Below are the code and all the weights of a small trained network. Each question names an input and a target symbol and asks about switching units off, where a switched-off unit gives its printed mean instead of its output.

import numpy as np


def w(rows, s, z=0):
    codes = np.array(rows[::2]) - 128.0
    scale = np.full(codes.shape[1], s)
    scale[-1] = z or s
    return codes * scale


def norm(h):
    return h / np.sqrt((h * h).mean(-1, keepdims=True) + 1e-5)


def f(y):
    return y / 2 * (1 + np.tanh(0.7978845608 * (y + 0.044715 * y**3)))


def softmax(a):
    e = np.exp(a - a.max(-1, keepdims=True))
    return e / e.sum(-1, keepdims=True)


def log_softmax(a):
    a = a - a.max(-1, keepdims=True)
    return a - np.log(np.exp(a).sum(-1, keepdims=True))


def net(x, mask):
    ids = ['ΔΛβεζημπσφψω'.index(c) for c in x.split()]
    T = len(ids)
    res = E[ids] + P[:T]
    r = norm(res)
    for j in range(2):
        rows = slice(3 * j, 3 * j + 3)
        q, k, v = (r @ M[0][rows].T for M in (Q, K, V))
        z = softmax(np.where(np.tri(T) > 0, q @ k.T / 3**0.5, -1e9)) @ v
        o = O[0][rows]
        res = res + np.where(mask[j], z, o[:, -1]) @ o[:, :-1]
    y = f(norm(res) @ A[0][:, :-1].T + A[0][:, -1])
    res = res + np.where(mask[2:6], y, B[0][:, -1]) @ B[0][:, :-1]
    return log_softmax(norm(res)[-1] @ U[:, :-1].T + U[:, -1])


Q, K, V, O, A, B = {}, {}, {}, {}, {}, {}
E = w([
[106,155,66,122,181],'Δ',
[93,97,82,164,90],'Λ',
[106,127,170,143,37],'β',
[115,143,106,185,142],'ε',
[142,176,123,81,161],'ζ',
[100,68,136,171,133],'η',
[103,145,139,106,160],'μ',
[122,127,146,157,158],'π',
[127,116,148,127,69],'σ',
[140,180,151,137,168],'φ',
[5,125,164,37,113],'ψ',
[135,166,156,149,131],'ω',
],0.024)
P = w([
[167,29,101,147,71],'0',
[80,154,184,101,189],'1',
[85,166,164,125,165],'2',
[84,180,158,130,160],'3',
[89,196,156,130,141],'4',
[89,216,156,131,127],'5',
[92,229,151,132,109],'6',
[90,247,156,129,82],'7',
[99,254,154,132,90],'8',
],0.0097)
Q[0] = w([
[81,145,165,151,148],'H1',
[189,232,146,189,248],'H1',
[79,157,99,111,3],'H1',
[103,83,198,90,30],'H2',
[89,17,168,102,104],'H2',
[82,104,76,135,100],'H2',
],0.02)
K[0] = w([
[131,143,90,108,149],'H1',
[255,71,113,156,131],'H1',
[130,209,106,132,86],'H1',
[69,216,150,131,64],'H2',
[42,170,187,154,134],'H2',
[136,171,182,136,139],'H2',
],0.022)
V[0] = w([
[165,59,100,2,162],'H1',
[71,133,11,137,67],'H1',
[112,72,127,127,43],'H1',
[77,152,104,13,135],'H2',
[205,217,119,204,118],'H2',
[125,115,2,176,106],'H2',
],0.022)
O[0] = w([
[177,111,251,150,87,116],'H1',
[33,104,144,41,99,206],'H1',
[166,124,99,58,53,37],'H1',
[79,225,101,128,148,55],'H2',
[238,127,155,143,99,136],'H2',
[157,76,99,115,231,254],'H2',
],0.019,0.0056)
A[0] = w([
[133,30,174,61,166,2],'N1',
[143,5,112,119,125,87],'N2',
[190,87,92,57,150,91],'N3',
[87,60,100,59,134,23],'N4',
],0.025,0.0025)
B[0] = w([
[102,57,80,232,39,254],'N1',
[24,173,149,145,101,228],'N2',
[139,235,62,82,125,213],'N3',
[240,115,254,127,198,246],'N4',
],0.021,0.015)
U = w([
[183,164,59,114,118,144],'Δ',
[115,76,173,140,17,13],'Λ',
[158,200,232,175,122,44],'β',
[103,193,83,165,243,89],'ε',
[136,54,137,32,81,42],'ζ',
[174,180,112,32,158,188],'η',
[243,128,109,225,144,82],'μ',
[12,180,181,81,104,17],'π',
[141,29,8,124,124,69],'σ',
[68,31,156,168,153,252],'φ',
[111,103,52,203,39,38],'ψ',
[185,141,165,61,41,75],'ω',
],0.014,0.0033)

Each question gives the input, a string of symbols that net reads in full, and the target symbol t.
The units are the heads (3 rows each of Q, K, V and O) and the neurons (one row each of A and B). Each row of codes is followed by its name. A weight is (code - 128) times the scale printed after its matrix; where a second scale follows, it is the last column's (O, A, B and U).
mask holds one flag per unit, heads first, then neurons. A switched-off unit (its flag False) gives its mean, the last column of its rows in O or B, instead of its output. The means were averaged over made-up inputs and are rounded, as every weight is.
A unit's drop is (log p(t) with every unit on - log p(t) with that unit switched off) / (log p(t) with every unit on - log p(t) with every unit switched off).
The circuit of an input: a set's keep is (log p(t) with only the set's units on - log p(t) with every unit switched off) / (log p(t) with every unit on - log p(t) with every unit switched off). Starting from all 6 units, units are removed one at a time, each time the one whose removal leaves the highest keep (on an exact tie, the one counted first), for as long as the keep stays at least 0.8.
circuit, biggest first: the units of the circuit, biggest drop first
most important unit: the unit with the biggest drop
k most important neurons: the k neurons with the biggest drops, biggest first
which heads matter: for each layer, one digit per head in row order, 1 if its drop is at least 0.15 and else 0, layers parted by /
drop of u: that unit's drop, to one decimal
input β Δ Δ η φ φ, target η: circuit, biggest first : H1; N1
input π Δ ζ ε, target ψ: most important unit : H2
input β Δ ζ φ η Δ, target η: which heads matter : 10
input σ Δ φ φ, target ω: which heads matter : 10
input ψ σ π ψ Δ φ, target ε: which heads matter : 00
input Δ Δ β σ, target ω: which heads matter : 11
input φ Δ σ, target π: which heads matter : 01
input ζ ζ φ Δ, target β: which heads matter : 11
input ω ψ Λ ζ ζ μ ψ Δ, target Δ: 2 most important neurons : N3; N1
input Δ Δ φ η, target β: circuit, biggest first : H2; N1
input φ μ Δ ψ φ, target μ: circuit, biggest first : H1; H2
input Δ φ ε, target φ: circuit, biggest first : H1; H2; N1
input Δ η φ Δ φ β, target ψ: circuit, biggest first : H2; H1
input μ Δ ψ Δ, target π: 2 most important neurons : N4; N1
input β ψ η φ, target η: 2 most important neurons : N3; N4
input ψ φ ε ε, target ε: circuit, biggest first : H1
input φ φ φ ε η Δ σ, target π: 2 most important neurons : N1; N3
input π Δ φ Δ π Δ Δ, target ψ: 3 most important neurons : N2; N1; N3
input μ ψ η Λ Δ β ζ π, target π: 2 most important neurons : N4; N1
input ε ψ η ε φ Δ φ Δ Δ, target σ: most important neuron : N1
input η μ φ ψ Δ ζ η η Δ, target Λ: 2 most important neurons : N1; N2
input Λ ε π ε Δ, target ζ: 3 most important neurons : N4; N1; N3
input π π η π, target ψ: 2 most important neurons : N2; N3
input σ Δ π Δ, target ω: drop of H1 : 0.8
input Δ φ φ β Δ, target φ: drop of H1 : 2.1
